Below are the code and all the weights of a small trained network. Each question names an input and a class and asks about switching units off, where a switched-off unit gives its printed mean instead of its output.

import numpy as np


def w(rows, s, z=0):
    codes = np.array(rows[::2]) - 128.0
    scale = np.full(codes.shape[1], s)
    scale[-1] = z or s
    return codes * scale


def f(y):
    return np.maximum(y, 0)


def log_softmax(a):
    a = a - a.max(-1, keepdims=True)
    return a - np.log(np.exp(a).sum(-1, keepdims=True))


def net(x, mask):
    res = np.array(x, float).reshape(1, 4) / 4 @ E
    y = f(res @ A[0][:, :-1].T + A[0][:, -1])
    res = res + np.where(mask, y, B[0][:, -1]) @ B[0][:, :-1]
    return log_softmax(res[-1] @ U[:, :-1].T + U[:, -1])


A, B = {}, {}
E = w([
[246,70,92,106,171,170,95,86],'x0',
[132,215,123,143,126,245,145,59],'x1',
[139,183,118,128,206,67,164,146],'x2',
[137,144,86,203,88,114,147,99],'x3',
],0.011)
A[0] = w([
[88,156,163,59,143,130,131,170,225],'neuron 0',
[125,137,82,165,111,156,185,49,254],'neuron 1',
[132,156,107,151,153,165,140,74,117],'neuron 2',
[191,75,96,147,145,93,96,131,173],'neuron 3',
[76,133,178,166,72,100,139,150,203],'neuron 4',
[143,161,118,171,122,183,141,81,210],'neuron 5',
[147,180,120,160,145,195,153,38,193],'neuron 6',
[91,251,134,157,139,119,199,141,170],'neuron 7',
[68,193,158,149,178,123,170,120,139],'neuron 8',
[161,108,132,132,172,71,153,96,245],'neuron 9',
[178,99,115,106,151,190,119,79,114],'neuron 10',
[169,151,143,108,155,199,79,87,212],'neuron 11',
],0.013,0.0036)
B[0] = w([
[63,2,167,121,130,124,164,67,209],'neuron 0',
[59,191,67,120,163,124,109,182,226],'neuron 1',
[152,182,136,132,64,162,129,194,192],'neuron 2',
[90,77,109,86,233,110,88,177,224],'neuron 3',
[88,152,168,154,120,157,108,28,233],'neuron 4',
[152,226,62,166,80,145,134,153,226],'neuron 5',
[119,207,84,155,10,178,142,159,254],'neuron 6',
[146,178,113,111,245,77,48,73,239],'neuron 7',
[119,78,164,149,198,97,57,61,207],'neuron 8',
[132,145,84,95,188,87,155,204,205],'neuron 9',
[125,185,102,128,170,139,65,70,229],'neuron 10',
[124,171,103,132,65,169,95,26,239],'neuron 11',
],0.0096,0.012)
U = w([
[130,115,188,162,152,114,160,147,48],'0',
[102,118,129,124,175,100,72,97,206],'1',
[161,156,123,100,118,134,135,97,21],'2',
[111,84,112,105,153,87,147,247,231],'3',
[124,100,160,107,116,179,134,146,112],'4',
[109,215,91,150,88,143,115,156,62],'5',
[170,124,191,181,102,139,120,202,4],'6',
[80,87,182,152,62,157,148,97,175],'7',
],0.013,0.0037)

Each question gives the input, the list of numbers given to net, and the class t.
The units are the neurons (one row each of A and B). Each row of codes is followed by its name. A weight is (code - 128) times the scale printed after its matrix; where a second scale follows, it is the last column's (A, B and U).
mask holds one flag per neuron, in row order. A switched-off neuron (its flag False) gives its mean, the last column of its row in B, instead of its output. The means were averaged over made-up inputs and are rounded, as every weight is.
A unit's drop is (log p(t) with every unit on - log p(t) with that unit switched off) / (log p(t) with every unit on - log p(t) with every unit switched off).
The circuit of an input: a set's keep is (log p(t) with only the set's units on - log p(t) with every unit switched off) / (log p(t) with every unit on - log p(t) with every unit switched off). Starting from all 12 units, units are removed one at a time, each time the one whose removal leaves the highest keep (on an exact tie, the one counted first), for as long as the keep stays at least 0.8.
units of the circuit, in order: the units of the circuit, biggest drop first
unit that matters most: the unit with the biggest drop
top k neurons: the k neurons with the biggest drops, biggest first
drop of u: that unit's drop, to one decimal
input [-7,6,-5,-5], class 7: unit that matters most -> neuron 0
input [-4,-8,-3,-7], class 7: units of the circuit, in order -> neuron 7; neuron 0
input [-4,3,-1,-1], class 1: units of the circuit, in order -> neuron 7; neuron 8
input [-3,-8,2,1], class 3: units of the circuit, in order -> neuron 11; neuron 10
input [-8,-2,-6,8], class 1: top 2 neurons -> neuron 6; neuron 7
input [-3,-8,6,-5], class 3: top 2 neurons -> neuron 9; neuron 11
input [8,2,-4,-8], class 5: top 3 neurons -> neuron 11; neuron 8; neuron 7
input [-6,6,3,-1], class 1: top 2 neurons -> neuron 8; neuron 7
input [-1,-4,-1,-5], class 3: top 3 neurons -> neuron 11; neuron 7; neuron 10
input [-7,-5,-2,6], class 1: top 2 neurons -> neuron 7; neuron 6
input [1,-7,-5,6], class 3: drop of neuron 7 -> 0.2
input [-4,-5,-2,2], class 7: drop of neuron 7 -> 0.2
input [5,-6,-1,-7], class 3: drop of neuron 4 -> 0.1
input [-5,-1,-3,4], class 1: units of the circuit, in order -> neuron 6
